Below are the code and all the weights of a small trained network. Each question names an input and a target symbol and asks about switching units off, where a switched-off unit gives its printed mean instead of its output.

import numpy as np


def w(rows, s, z=0):
    codes = np.array(rows[::2]) - 128.0
    scale = np.full(codes.shape[1], s)
    scale[-1] = z or s
    return codes * scale


def norm(h):
    return h / np.sqrt((h * h).mean(-1, keepdims=True) + 1e-5)


def f(y):
    return np.maximum(y, 0)


def softmax(a):
    e = np.exp(a - a.max(-1, keepdims=True))
    return e / e.sum(-1, keepdims=True)


def log_softmax(a):
    a = a - a.max(-1, keepdims=True)
    return a - np.log(np.exp(a).sum(-1, keepdims=True))


def net(x, mask):
    ids = ['ΞΣδζλπτ'.index(c) for c in x.split()]
    T = len(ids)
    res = E[ids] + P[:T]
    r = norm(res)
    for j in range(2):
        rows = slice(2 * j, 2 * j + 2)
        q, k, v = (r @ M[0][rows].T for M in (Q, K, V))
        z = softmax(np.where(np.tri(T) > 0, q @ k.T / 2**0.5, -1e9)) @ v
        o = O[0][rows]
        res = res + np.where(mask[j], z, o[:, -1]) @ o[:, :-1]
    y = f(norm(res) @ A[0][:, :-1].T + A[0][:, -1])
    res = res + np.where(mask[2:14], y, B[0][:, -1]) @ B[0][:, :-1]
    return log_softmax(norm(res)[-1] @ U[:, :-1].T + U[:, -1])


Q, K, V, O, A, B = {}, {}, {}, {}, {}, {}
E = w([
[116,185,178,108],'Ξ',
[153,120,77,180],'Σ',
[122,225,156,99],'δ',
[198,76,97,229],'ζ',
[64,154,80,169],'λ',
[103,119,159,142],'π',
[254,103,180,106],'τ',
],0.0095)
P = w([
[129,118,111,62],'0',
[183,168,124,161],'1',
[99,87,144,147],'2',
[251,135,71,125],'3',
[179,168,132,160],'4',
[97,87,144,151],'5',
[64,149,83,152],'6',
[177,167,134,158],'7',
[94,84,146,151],'8',
[64,145,107,145],'9',
[176,166,134,155],'10',
[97,81,145,148],'11',
[65,143,123,141],'12',
[176,166,134,155],'13',
],0.014)
Q[0] = w([
[205,197,117,211],'h1',
[121,145,95,137],'h1',
[127,125,155,35],'h2',
[254,228,123,113],'h2',
],0.0098)
K[0] = w([
[131,105,72,9],'h1',
[184,96,143,131],'h1',
[115,162,165,154],'h2',
[134,121,88,6],'h2',
],0.011)
V[0] = w([
[136,112,150,225],'h1',
[120,79,180,108],'h1',
[52,82,193,124],'h2',
[173,82,118,3],'h2',
],0.0061)
O[0] = w([
[203,244,184,69,140],'h1',
[240,190,231,129,95],'h1',
[89,180,254,165,5],'h2',
[94,128,231,16,148],'h2',
],0.0052,0.0027)
A[0] = w([
[225,57,160,77,170],'n1',
[218,122,158,99,127],'n2',
[96,157,214,111,80],'n3',
[94,79,145,190,35],'n4',
[158,235,85,126,147],'n5',
[164,225,95,141,140],'n6',
[91,87,125,254,162],'n7',
[112,192,125,35,218],'n8',
[172,59,139,164,128],'n9',
[169,77,69,136,150],'n10',
[8,138,164,120,52],'n11',
[65,135,24,3,253],'n12',
],0.0081,0.0029)
B[0] = w([
[113,235,18,110,189],'n1',
[86,199,126,155,173],'n2',
[113,119,157,114,139],'n3',
[172,51,153,123,163],'n4',
[146,49,118,108,174],'n5',
[191,43,144,179,176],'n6',
[107,137,206,96,255],'n7',
[79,99,56,118,148],'n8',
[108,98,98,20,198],'n9',
[38,139,179,100,209],'n10',
[209,194,2,120,143],'n11',
[192,197,65,22,162],'n12',
],0.006,0.0082)
U = w([
[92,112,172,80,5],'Ξ',
[234,161,75,206,194],'Σ',
[89,213,124,183,194],'δ',
[139,150,224,65,39],'ζ',
[167,240,241,173,118],'λ',
[100,175,78,1,148],'π',
[114,104,164,211,217],'τ',
],0.0083,0.0025)

Each question gives the input, a string of symbols that net reads in full, and the target symbol t.
The units are the heads (2 rows each of Q, K, V and O) and the neurons (one row each of A and B). Each row of codes is followed by its name. A weight is (code - 128) times the scale printed after its matrix; where a second scale follows, it is the last column's (O, A, B and U).
mask holds one flag per unit, heads first, then neurons. A switched-off unit (its flag False) gives its mean, the last column of its rows in O or B, instead of its output. The means were averaged over made-up inputs and are rounded, as every weight is.
A unit's drop is (log p(t) with every unit on - log p(t) with that unit switched off) / (log p(t) with every unit on - log p(t) with every unit switched off).
The circuit of an input: a set's keep is (log p(t) with only the set's units on - log p(t) with every unit switched off) / (log p(t) with every unit on - log p(t) with every unit switched off). Starting from the 12 units with the biggest drops (on a tie, the unit counted first), units are removed one at a time, each time the one whose removal leaves the highest keep (on an exact tie, the one counted first), for as long as the keep stays at least 0.8.
units of the circuit, in order: the units of the circuit, biggest drop first
most important unit: the unit with the biggest drop
heads that matter: for each layer, one digit per head in row order, 1 if its drop is at least 0.15 and else 0, layers parted by /
drop when u is switched off: that unit's drop, to one decimal
input Σ π τ ζ, target π: units of the circuit, in order	[h2, n10, n1]
input ζ ζ Σ δ π, target Σ: most important unit	n6
input π τ π ζ, target π: heads that matter	11
input Σ λ ζ π λ τ δ ζ ζ π ζ ζ Σ τ, target π: units of the circuit, in order	[h2, n1]
input Ξ ζ Ξ π π ζ δ ζ τ, target π: heads that matter	00
input Σ ζ ζ Ξ λ ζ Σ π, target π: units of the circuit, in order	[h2, h1, n1]
input δ λ Ξ, target λ: heads that matter	11
input ζ Σ ζ ζ Σ δ, target Σ: heads that matter	01
input λ ζ δ λ ζ ζ ζ Σ Σ ζ Ξ, target τ: heads that matter	10
input Σ Σ ζ ζ ζ ζ ζ ζ ζ ζ π δ, target Σ: heads that matter	11
input Ξ π Σ Σ ζ Ξ ζ Σ, target ζ: drop when h2 is switched off	0.7
input Ξ Ξ λ τ ζ, target ζ: drop when n5 is switched off	0.0
input Σ ζ π Σ π, target π: drop when h1 is switched off	0.7
